Here is a tiny trained network, its code and every weight. The questions are about switching its units off for an input and a class, where a switched-off unit gives its printed mean instead of its output.

import numpy as np


def w(rows, s, z=0):
    codes = np.array(rows[::2]) - 128.0
    scale = np.full(codes.shape[1], s)
    scale[-1] = z or s
    return codes * scale


def f(y):
    return y / 2 * (1 + np.tanh(0.7978845608 * (y + 0.044715 * y**3)))


def log_softmax(a):
    a = a - a.max(-1, keepdims=True)
    return a - np.log(np.exp(a).sum(-1, keepdims=True))


def net(x, mask):
    res = np.array(x, float).reshape(1, 4) / 4 @ E
    y = f(res @ A[0][:, :-1].T + A[0][:, -1])
    res = res + np.where(mask, y, B[0][:, -1]) @ B[0][:, :-1]
    return log_softmax(res[-1] @ U[:, :-1].T + U[:, -1])


A, B = {}, {}
E = w([
[136,64,117],'x0',
[195,181,122],'x1',
[162,71,249],'x2',
[100,203,171],'x3',
],0.015)
A[0] = w([
[38,173,13,252],'n1',
[167,143,9,113],'n2',
[242,108,49,175],'n3',
[94,96,30,67],'n4',
[2,163,37,36],'n5',
[115,9,167,93],'n6',
],0.0093,0.0039)
B[0] = w([
[30,142,77,253],'n1',
[114,100,60,207],'n2',
[200,145,32,201],'n3',
[125,143,42,183],'n4',
[3,48,169,207],'n5',
[136,103,175,210],'n6',
],0.012,0.013)
U = w([
[143,5,199,186],'0',
[102,243,121,1],'1',
[181,177,126,195],'2',
[117,109,58,79],'3',
[27,73,127,57],'4',
[218,111,104,107],'5',
[146,238,199,167],'6',
],0.013,0.0053)

Each question gives the input, the list of numbers given to net, and the class t.
The units are the neurons (one row each of A and B). Each row of codes is followed by its name. A weight is (code - 128) times the scale printed after its matrix; where a second scale follows, it is the last column's (A, B and U).
mask holds one flag per neuron, in row order. A switched-off neuron (its flag False) gives its mean, the last column of its row in B, instead of its output. The means were averaged over made-up inputs and are rounded, as every weight is.
A unit's drop is (log p(t) with every unit on - log p(t) with that unit switched off) / (log p(t) with every unit on - log p(t) with every unit switched off).
The circuit of an input: a set's keep is (log p(t) with only the set's units on - log p(t) with every unit switched off) / (log p(t) with every unit on - log p(t) with every unit switched off). Starting from all 6 units, units are removed one at a time, each time the one whose removal leaves the highest keep (on an exact tie, the one counted first), for as long as the keep stays at least 0.8.
circuit, biggest first: the units of the circuit, biggest drop first
most important unit: the unit with the biggest drop
k most important neurons: the k neurons with the biggest drops, biggest first
drop of u: that unit's drop, to one decimal
input [-4,6,6,-4], class 5: 3 most important neurons	(n5; n1; n3)
input [-4,-2,7,6], class 6: circuit, biggest first	(n5)
input [-2,3,1,-6], class 5: circuit, biggest first	(n1; n5)
input [6,3,1,4], class 6: circuit, biggest first	(n5; n2; n4)
input [-8,2,3,-7], class 2: 2 most important neurons	(n5; n2)
input [1,-8,2,5], class 0: circuit, biggest first	(n1; n4)
input [8,2,1,3], class 5: 3 most important neurons	(n5; n1; n6)
input [0,2,0,-6], class 5: circuit, biggest first	(n1; n5)
input [3,2,2,-5], class 5: 3 most important neurons	(n5; n3; n1)
input [-4,-5,1,-8], class 0: 2 most important neurons	(n1; n6)
input [-7,5,-1,-2], class 2: 3 most important neurons	(n5; n1; n4)
input [8,8,7,-3], class 5: 2 most important neurons	(n3; n5)
input [-8,2,4,-4], class 2: 2 most important neurons	(n5; n6)
input [-3,7,1,8], class 6: most important unit	n1
input [0,-6,2,6], class 0: 2 most important neurons	(n1; n4)
input [7,-4,5,3], class 0: drop of n4	0.0
input [-5,-1,-6,-2], class 4: drop of n5	0.8
input [-2,7,5,-7], class 5: drop of n3	0.2
input [3,5,2,1], class 5: drop of n5	0.3
input [-7,5,-6,0], class 4: most important neuron	(n5)
